Below are the code and all the weights of a small trained network. Each question names an input and a class and asks about switching units off, where a switched-off unit gives its printed mean instead of its output.

import numpy as np


def w(rows, s, z=0):
    codes = np.array(rows[::2]) - 128.0
    scale = np.full(codes.shape[1], s)
    scale[-1] = z or s
    return codes * scale


def f(y):
    return y / 2 * (1 + np.tanh(0.7978845608 * (y + 0.044715 * y**3)))


def log_softmax(a):
    a = a - a.max(-1, keepdims=True)
    return a - np.log(np.exp(a).sum(-1, keepdims=True))


def net(x, mask):
    res = np.array(x, float).reshape(1, 8) / 4 @ E
    y = f(res @ A[0][:, :-1].T + A[0][:, -1])
    res = res + np.where(mask, y, B[0][:, -1]) @ B[0][:, :-1]
    return log_softmax(res[-1] @ U[:, :-1].T + U[:, -1])


A, B = {}, {}
E = w([
[154,162,15,51,184,144,107,171,49],'x0',
[118,231,162,158,30,254,190,106,62],'x1',
[140,119,140,112,138,138,105,141,133],'x2',
[29,209,109,218,146,167,32,172,135],'x3',
[149,84,40,148,41,137,63,70,125],'x4',
[129,129,126,127,128,129,129,131,127],'x5',
[72,19,114,112,142,180,176,159,78],'x6',
[129,112,176,93,131,94,61,139,26],'x7',
],0.0091)
A[0] = w([
[123,103,83,122,146,118,128,174,215,69],'n0',
[105,94,151,130,156,33,77,116,80,89],'n1',
[90,98,202,153,93,103,109,135,144,83],'n2',
[142,104,92,159,91,145,95,121,145,89],'n3',
[151,177,42,98,187,127,130,180,62,82],'n4',
[168,102,70,192,105,142,127,128,143,165],'n5',
[73,112,94,111,49,89,84,105,109,77],'n6',
[10,164,113,155,151,148,62,146,149,11],'n7',
[75,65,110,156,151,149,166,134,95,194],'n8',
[59,181,160,130,209,112,185,135,144,128],'n9',
[141,177,114,152,148,77,132,90,128,177],'n10',
[127,121,77,157,151,83,166,140,171,125],'n11',
],0.011)
B[0] = w([
[124,182,138,140,33,212,152,154,108,190],'n0',
[75,200,148,146,111,225,201,105,62,220],'n1',
[152,50,45,211,115,148,152,118,193,192],'n2',
[201,98,142,167,180,133,172,175,101,169],'n3',
[131,82,51,232,110,120,151,83,187,231],'n4',
[153,102,194,98,196,142,110,202,83,222],'n5',
[176,126,153,115,187,140,168,221,133,176],'n6',
[146,143,112,21,93,2,250,87,119,210],'n7',
[120,214,209,108,207,135,63,49,182,255],'n8',
[192,72,99,115,169,170,104,207,71,247],'n9',
[106,130,215,119,190,144,74,96,155,197],'n10',
[99,175,168,121,77,158,155,142,101,196],'n11',
],0.0093)
U = w([
[127,139,135,133,118,146,134,149,96,247],'0',
[116,191,140,160,50,226,182,134,37,22],'1',
[175,72,123,5,124,11,214,85,131,111],'2',
[140,115,136,140,161,111,98,136,120,227],'3',
[189,56,137,133,205,109,108,215,82,22],'4',
[139,53,81,224,130,107,132,107,201,41],'5',
[126,122,135,113,150,108,90,133,124,231],'6',
[142,167,157,109,196,100,35,89,169,98],'7',
],0.011,0.012)

Each question gives the input, the list of numbers given to net, and the class t.
The units are the neurons (one row each of A and B). Each row of codes is followed by its name. A weight is (code - 128) times the scale printed after its matrix; where a second scale follows, it is the last column's (A, B and U).
mask holds one flag per neuron, in row order. A switched-off neuron (its flag False) gives its mean, the last column of its row in B, instead of its output. The means were averaged over made-up inputs and are rounded, as every weight is.
A unit's drop is (log p(t) with every unit on - log p(t) with that unit switched off) / (log p(t) with every unit on - log p(t) with every unit switched off).
The circuit of an input: a set's keep is (log p(t) with only the set's units on - log p(t) with every unit switched off) / (log p(t) with every unit on - log p(t) with every unit switched off). Starting from all 12 units, units are removed one at a time, each time the one whose removal leaves the highest keep (on an exact tie, the one counted first), for as long as the keep stays at least 0.8.
circuit, biggest first: the units of the circuit, biggest drop first
top k neurons: the k neurons with the biggest drops, biggest first
input [7,-7,-5,-7,-4,2,-7,5], class 1: circuit, biggest first -> [n1]
input [7,1,7,-2,8,-5,-1,-7], class 4: top 2 neurons -> [n5 n3]
input [-1,-8,0,-6,-1,8,-1,-5], class 1: circuit, biggest first -> [n0 n11]
input [-8,-3,5,5,-7,-7,-4,1], class 5: top 2 neurons -> [n2 n5]
input [-3,5,-7,0,1,0,-8,2], class 7: top 2 neurons -> [n10 n1]
input [4,5,-7,2,2,-6,-1,5], class 3: top 3 neurons -> [n1 n0 n11]
input [4,5,-3,7,6,1,1,-1], class 2: circuit, biggest first -> [n7 n1]
input [-4,-7,5,1,1,3,8,8], class 0: circuit, biggest first -> [n1 n8]
input [8,-8,0,-7,-8,-2,3,3], class 1: circuit, biggest first -> [n1 n0]
input [-1,-7,-8,-2,-5,-7,8,5], class 3: circuit, biggest first -> [n8 n1]
input [0,-5,7,-5,6,2,8,-2], class 7: top 3 neurons -> [n8 n9 n7]
input [2,5,0,1,4,-7,-2,-4], class 6: circuit, biggest first -> [n1 n0]
input [-4,-1,-4,6,8,-5,-7,-6], class 4: top 4 neurons -> [n5 n3 n8 n6]
input [-8,6,6,-5,-1,-3,4,-5], class 5: top 2 neurons -> [n2 n1]
input [4,-8,2,2,8,7,3,1], class 1: top neuron -> [n1]
input [2,-8,-3,1,1,-4,7,8], class 0: circuit, biggest first -> [n1 n8]
input [5,3,0,0,8,6,-6,6], class 4: top 2 neurons -> [n6 n8]
input [-4,4,-4,-3,-2,-4,-5,1], class 7: circuit, biggest first -> [n1 n10]
input [-7,1,-3,-1,6,-7,-6,4], class 5: top 3 neurons -> [n2 n8 n9]
input [-4,4,-3,-7,8,0,0,-5], class 4: circuit, biggest first -> [n5 n3]
input [7,-2,-1,3,-4,5,7,-1], class 5: top neuron -> [n4]
input [-6,6,0,-4,-1,-6,-8,1], class 7: circuit, biggest first -> [n10 n1]
input [2,6,-8,7,-8,2,-7,-2], class 3: top 3 neurons -> [n9 n10 n1]
input [-8,6,3,-3,0,0,-7,-3], class 5: circuit, biggest first -> [n2 n1]
input [3,6,5,-6,1,-7,-6,-7], class 0: top 2 neurons -> [n7 n8]
input [0,3,7,3,6,7,1,-2], class 3: top 3 neurons -> [n9 n1 n0]
input [-4,-4,1,6,-2,-4,7,6], class 7: circuit, biggest first -> [n8]
